[[ 17   7  -6 -13  12 -42  10  17  -9 -33 -39  -7]
 [-58   9  33  40  32  -1 -11 -23  36  30 -19   6]
 [ 12 -10  44  22  -4 -15   3  10  -7 -19  39  28]
 [-12  -5  17  48  22  40   5 -23  59  -1 -33   8]
 [-34  10 -40 -39   3  29 -30  -4 -20  37  15 -23]
 [-44  10  21   7   9 -22 -21  -6  10   9 -29  -1]
 [ 38 -23  20  21 -30 -28  41 -25  14 -47  56  28]]
The entry directly above the largest entry: -7
The smallest entry in the last row -> -47
Give the entry in the top-left corner.
A: 17
Give the 4th-last entry, reading row by row.
A: 14
The entry just right of the smallest entry: 9
Give the top-right entry.
A: -7
Give the second largest entry.
A: 56
The entry directly below the largest entry is -20
The smallest entry in the first column -> -58
The last entry, reading row by row: 28
The bottom-left entry -> 38
Give the last entry of the smallest entry's row.
A: 6
Give the maximum.
A: 59
Give the third entry, reading row by row.
A: -6
Give the second entry on the diagonal from the top-right corner.
A: -19
The 5th-last entry, reading row by row is -25
Give the smallest entry in the last column.
A: -23
Give the entry just left of the largest entry.
A: -23
The third largest entry: 48
The entry directly above 14: 10
Give the entry just right of 48.
A: 22
Give the top entry of the column that holds the largest entry.
A: -9
The smallest entry in the first row: -42
Give the second entry in reading order.
A: 7
Give the entry directly below the smallest entry.
A: 12
The entry just right of 20 is 21
Give the entry directly above -47.
A: 9
Give the entry just right of the largest entry.
A: -1
The entry just left of -28: -30
The fifth entry in reading order -> 12

W =
array([[   4.14,  -76.58,  204.90,  147.61,   77.97,  -54.04,  154.92,
         -74.10,  129.08,  -41.56, -112.86,   29.12],
       [ -46.09,   17.00,  -39.76,  -72.43,   66.96,   85.56,  150.44,
         105.48,    1.66,  -30.29,   55.27,  102.72],
       [ -31.11,  -56.07,  154.00,   94.46,  122.38,  -62.13,  123.32,
         -27.05,   86.14,   37.31,  -92.13,   71.67],
       [  21.40,  169.29,  -37.33,  134.50,   29.86,  -42.87,  160.87,
         -26.47,   28.39,  -68.88,   14.67,  146.05],
       [  34.24,   56.55,   50.69,  -77.31,  -50.38,   26.48,  -83.32,
         -42.38,   46.30,    1.14,  -58.89,   -3.70],
       [ -40.48,  -62.03,  -60.13,  -13.77,  111.90,   76.71,  118.64,
          21.54,   38.32,   -5.47,  -53.92,  104.55],
       [  54.69,  114.20,   84.39,   32.85,  -42.80, -169.33,  -15.14,
         -77.11,  -31.85,   55.70,  -27.77,   28.48]])
The entry just right of 4.14 is -76.58
The entry just left of 55.70: -31.85
The entry just left of 102.72: 55.27
Which number is the entry just right of the largest entry?
A: 147.61
The entry just left of -60.13 -> -62.03
The minimum -> -169.33
The entry just left of 50.69: 56.55
Which number is the entry just right of -76.58?
A: 204.90
Which number is the entry just left of 55.27?
A: -30.29
The entry just right of -77.31 -> -50.38
The entry just left of the smallest entry: -42.80
Which number is the entry just right of 54.69?
A: 114.20
The entry just right of the smallest entry: -15.14

Read these off the row that follows.
1) The entry just right of 4.212?
2) The entry just right of -105.025?
3) The entry just right of 165.238?
[165.238, -105.025, 28.986, 4.212, -1.967, -28.269]
1) -1.967
2) 28.986
3) -105.025

[[-23  28  -9 -14   0 -18  65]
 [-26   4 -63 -17  22  59 -44]]
Rows and columns are numbered from 0.
The entry in row 1 and column 0 is -26
The entry directly above the smallest entry?
Answer: -9
The entry in the top-right corner is 65
The entry in the bottom-right corner?
Answer: -44
The entry at row 1, column 2: -63
The entry in row 0 and column 0?
Answer: -23

B =
-172.6,-119.6,-79.3,-124.2,-115.4,-99.2,224.6,-157.5,-90.1,-217.3,-113.8,-171.1,-186.5,-131.7
-47.3,-48.7,-51.6,-45.2,-47.8,-52.0,-169.0,-46.7,-53.3,-28.2,-49.2,-38.9,-53.9,-46.7
-55.2,-57.4,4.9,-62.5,-51.9,-33.4,-200.2,-46.1,-16.1,10.3,-41.4,-38.9,-89.5,-69.6
-184.8,-121.9,-74.5,-127.3,-117.0,-97.9,260.5,-166.7,-88.1,-233.4,-115.0,-180.6,-202.8,-136.2
-186.5,-100.1,-75.9,-101.0,-96.4,-87.8,294.7,-166.9,-81.0,-258.4,-98.4,-177.8,-202.3,-110.3
-114.8,-106.1,-124.8,-105.4,-108.1,-110.8,67.1,-116.5,-118.6,-158.1,-111.9,-125.4,-99.2,-103.3
-31.1,-23.9,-81.7,-11.7,-27.1,-52.3,-169.0,-36.5,-67.3,-46.7,-36.4,-23.5,-20.6,-10.4
-173.7,-123.7,26.2,-145.2,-112.2,-59.6,122.2,-146.7,-16.4,-135.8,-86.6,-154.1,-238.0,-161.2
-119.6,-71.8,-118.6,-61.2,-73.2,-90.9,129.4,-116.3,-106.3,-195.6,-86.1,-118.6,-106.6,-63.3
-57.4,-58.4,4.1,-63.8,-52.8,-34.3,-194.0,-48.0,-17.0,6.4,-42.3,-41.0,-92.3,-70.8
-60.0,-59.8,3.8,-65.7,-54.3,-35.4,-186.0,-50.5,-16.7,2.1,-42.9,-44.1,-95.1,-72.6
-47.2,-47.7,-47.7,-44.5,-46.6,-50.0,-171.4,-46.0,-49.7,-25.8,-47.2,-38.3,-55.4,-46.3
-51.3,-52.1,-16.3,-53.5,-48.1,-39.3,-190.1,-45.4,-29.7,-4.6,-42.8,-37.2,-75.3,-58.4
-27.7,-18.5,-86.9,-4.3,-21.9,-52.1,-169.0,-34.1,-68.1,-50.4,-33.7,-20.0,-14.6,-2.5
-174.3,-115.0,-81.2,-118.6,-111.1,-97.7,237.6,-158.7,-88.6,-226.1,-110.8,-172.1,-187.3,-125.8
-44.2,-42.6,-47.0,-38.9,-42.1,-47.5,-176.1,-43.5,-46.5,-25.7,-41.9,-34.4,-52.6,-40.5
Rows and columns are numbered from 0.
Report the entry just right of -172.6.
Answer: -119.6
The entry just right of the largest entry: -166.9
The entry in the top-right corner is -131.7
The entry directly below -44.5 -> -53.5
Report the entry in row 1 and column 0.
Answer: -47.3
The entry directly above 2.1: 6.4
The bottom-right entry: -40.5
The top entry of the column that holds the largest entry: 224.6
Report the entry directly below -106.6.
Answer: -92.3
The entry directly below -49.7 -> -29.7
The entry just left of -124.8: -106.1
The entry in the top-left corner: -172.6
Report the entry directly below -127.3.
Answer: -101.0
The entry just right of -50.5: -16.7
Report the entry directly above -69.6.
Answer: -46.7
Report the entry just left of -63.3.
Answer: -106.6
The entry in row 2 and column 0 is -55.2
The entry in the bottom-left corner is -44.2
Report the entry directly below -89.5.
Answer: -202.8
The entry directly above the largest entry: 260.5
Report the entry directly above -88.1.
Answer: -16.1
The entry directly below 260.5: 294.7
Report the entry just left of the largest entry.
Answer: -87.8
The entry directly above 3.8 is 4.1
The top entry of the column that holds the smallest entry: -217.3
Report the entry in row 2 and column 2.
Answer: 4.9
Report the entry at row 2, column 1.
Answer: -57.4
